Here is a tiny trained network, its code and every weight. The questions are about switching its units off for an input and a class, where a switched-off unit gives its printed mean instead of its output.

import numpy as np


def w(rows, s, z=0):
    codes = np.array(rows[::2]) - 128.0
    scale = np.full(codes.shape[1], s)
    scale[-1] = z or s
    return codes * scale


def norm(h):
    return h / np.sqrt((h * h).mean(-1, keepdims=True) + 1e-5)


def f(y):
    return np.maximum(y, 0)


def log_softmax(a):
    a = a - a.max(-1, keepdims=True)
    return a - np.log(np.exp(a).sum(-1, keepdims=True))


def net(x, mask):
    res = np.array(x, float).reshape(1, 3) / 4 @ E
    u = 0
    for l in range(4):
        y = f(norm(res) @ A[l][:, :-1].T + A[l][:, -1])
        res = res + np.where(mask[u : u + 7], y, B[l][:, -1]) @ B[l][:, :-1]
        u += 7
    return log_softmax(norm(res)[-1] @ U[:, :-1].T + U[:, -1])


A, B = {}, {}
E = w([
[187,107,85,206,101,2,127,174,229],'x0',
[189,92,42,134,20,123,133,116,172],'x1',
[189,84,40,78,170,90,142,4,175],'x2',
],0.0083)
A[0] = w([
[133,125,144,118,113,98,127,180,137,79],'0.n1',
[136,126,184,139,150,108,124,154,132,190],'0.n2',
[138,122,86,108,131,147,123,85,120,77],'0.n3',
[127,123,113,127,128,129,131,119,116,114],'0.n4',
[158,122,5,119,138,78,130,36,160,67],'0.n5',
[101,132,193,98,210,184,136,69,96,95],'0.n6',
[139,116,53,97,48,187,133,75,123,3],'0.n7',
],0.019,0.0024)
B[0] = w([
[121,132,149,197,65,114,145,188,134,155],'0.n1',
[71,157,116,103,195,122,171,146,146,165],'0.n2',
[54,158,182,137,110,143,244,179,226,174],'0.n3',
[91,118,161,129,87,174,136,131,142,138],'0.n4',
[150,7,161,63,135,73,162,17,222,251],'0.n5',
[213,114,200,89,146,115,26,198,42,231],'0.n6',
[126,208,7,160,120,152,98,90,81,209],'0.n7',
],0.017,0.021)
A[1] = w([
[101,79,127,77,193,142,155,21,175,6],'1.n1',
[116,188,7,167,131,187,122,86,100,94],'1.n2',
[131,141,65,136,113,137,155,115,86,9],'1.n3',
[169,41,128,128,68,119,142,82,186,101],'1.n4',
[137,79,108,167,52,98,159,89,158,54],'1.n5',
[70,131,113,172,129,91,205,189,159,38],'1.n6',
[104,98,153,200,141,118,134,149,157,154],'1.n7',
],0.018,0.0016)
B[1] = w([
[91,74,74,4,90,111,213,201,167,249],'1.n1',
[75,183,63,202,69,100,110,87,51,174],'1.n2',
[112,143,103,162,100,109,113,115,110,147],'1.n3',
[228,170,180,148,51,157,103,30,155,239],'1.n4',
[164,152,192,144,193,136,87,108,51,210],'1.n5',
[54,173,172,129,111,130,158,161,195,180],'1.n6',
[128,190,120,114,140,186,160,161,176,161],'1.n7',
],0.017,0.019)
A[2] = w([
[177,28,99,214,147,62,99,63,131,2],'2.n1',
[156,107,195,130,197,162,74,191,51,55],'2.n2',
[97,97,125,152,251,165,107,77,148,68],'2.n3',
[146,111,170,138,186,107,90,173,78,53],'2.n4',
[151,80,156,156,184,98,100,182,70,111],'2.n5',
[140,94,141,144,224,163,90,148,93,207],'2.n6',
[143,146,148,133,223,72,146,124,103,34],'2.n7',
],0.016,0.0024)
B[2] = w([
[8,119,60,13,202,137,203,190,56,150],'2.n1',
[148,130,137,44,114,41,2,196,90,249],'2.n2',
[227,120,112,136,112,71,160,179,139,128],'2.n3',
[131,99,151,61,138,184,110,146,30,207],'2.n4',
[188,104,80,126,163,172,92,181,74,203],'2.n5',
[149,104,143,164,126,94,48,161,104,190],'2.n6',
[149,110,135,152,70,206,120,94,93,154],'2.n7',
],0.013,0.017)
A[3] = w([
[136,53,147,201,232,155,126,80,130,163],'3.n1',
[144,4,107,111,179,86,150,65,188,97],'3.n2',
[171,50,101,172,110,96,65,77,109,118],'3.n3',
[153,98,93,182,207,117,138,112,141,167],'3.n4',
[125,100,67,173,168,141,130,139,139,40],'3.n5',
[103,118,138,194,138,172,178,208,159,32],'3.n6',
[118,101,63,219,141,51,130,104,113,4],'3.n7',
],0.02,0.0023)
B[3] = w([
[168,62,77,166,143,97,122,174,95,128],'3.n1',
[145,89,52,31,131,138,254,97,141,252],'3.n2',
[55,101,72,95,215,124,200,188,122,185],'3.n3',
[106,67,133,162,98,216,135,111,107,128],'3.n4',
[96,179,103,100,108,112,120,99,128,131],'3.n5',
[85,66,58,124,197,120,147,165,126,177],'3.n6',
[130,130,88,179,179,188,90,71,58,151],'3.n7',
],0.015,0.016)
U = w([
[152,74,151,76,166,87,38,219,28,196],'0',
[109,4,124,221,181,111,108,93,136,1],'1',
[66,186,24,215,79,108,120,65,29,118],'2',
[158,43,106,22,102,81,227,57,168,215],'3',
[16,164,143,182,154,111,182,236,183,155],'4',
[186,176,210,215,106,126,135,82,163,56],'5',
],0.012,0.0047)

Each question gives the input, the list of numbers given to net, and the class t.
The units are the neurons (one row each of A and B). Each row of codes is followed by its name. A weight is (code - 128) times the scale printed after its matrix; where a second scale follows, it is the last column's (A, B and U).
mask holds one flag per neuron, layer by layer. A switched-off neuron (its flag False) gives its mean, the last column of its row in B, instead of its output. The means were averaged over made-up inputs and are rounded, as every weight is.
A unit's drop is (log p(t) with every unit on - log p(t) with that unit switched off) / (log p(t) with every unit on - log p(t) with every unit switched off).
The circuit of an input: a set's keep is (log p(t) with only the set's units on - log p(t) with every unit switched off) / (log p(t) with every unit on - log p(t) with every unit switched off). Starting from the 12 units with the biggest drops (on a tie, the unit counted first), units are removed one at a time, each time the one whose removal leaves the highest keep (on an exact tie, the one counted first), for as long as the keep stays at least 0.8.
circuit, biggest first: the units of the circuit, biggest drop first
unit that matters most: the unit with the biggest drop
top k neurons: the k neurons with the biggest drops, biggest first
k most important neurons of layer l: the k neurons of layer l with the biggest drops, biggest first
drop of u: that unit's drop, to one decimal
input [-1,1,-7], class 4: unit that matters most	0.n6
input [-1,2,-6], class 4: top 2 neurons	[0.n6; 0.n5]
input [2,5,-4], class 2: circuit, biggest first	[0.n6; 0.n5; 1.n2]
input [-7,3,2], class 2: top 2 neurons	[0.n7; 0.n5]
input [5,2,-2], class 5: 2 most important neurons of layer 0	[0.n6; 0.n5]
input [4,-2,0], class 4: top 3 neurons	[0.n6; 0.n5; 0.n2]
input [1,3,-5], class 4: top 2 neurons	[0.n6; 0.n5]
input [-6,5,-7], class 2: circuit, biggest first	[0.n5; 0.n6; 1.n2]
input [-6,4,-7], class 0: top 2 neurons	[0.n5; 0.n7]
input [0,-1,-4], class 4: top 3 neurons	[0.n6; 0.n5; 0.n7]
input [-8,3,2], class 0: top 2 neurons	[0.n6; 1.n4]
input [-4,-5,5], class 0: drop of 0.n6	2.2
input [0,-8,6], class 0: drop of 0.n6	3.6
input [-3,7,-1], class 2: circuit, biggest first	[0.n7]
input [-3,0,-5], class 0: drop of 0.n5	3.7
input [-5,6,-7], class 2: drop of 0.n6	0.2
input [-4,3,-4], class 2: 2 most important neurons of layer 1	[1.n2; 1.n5]
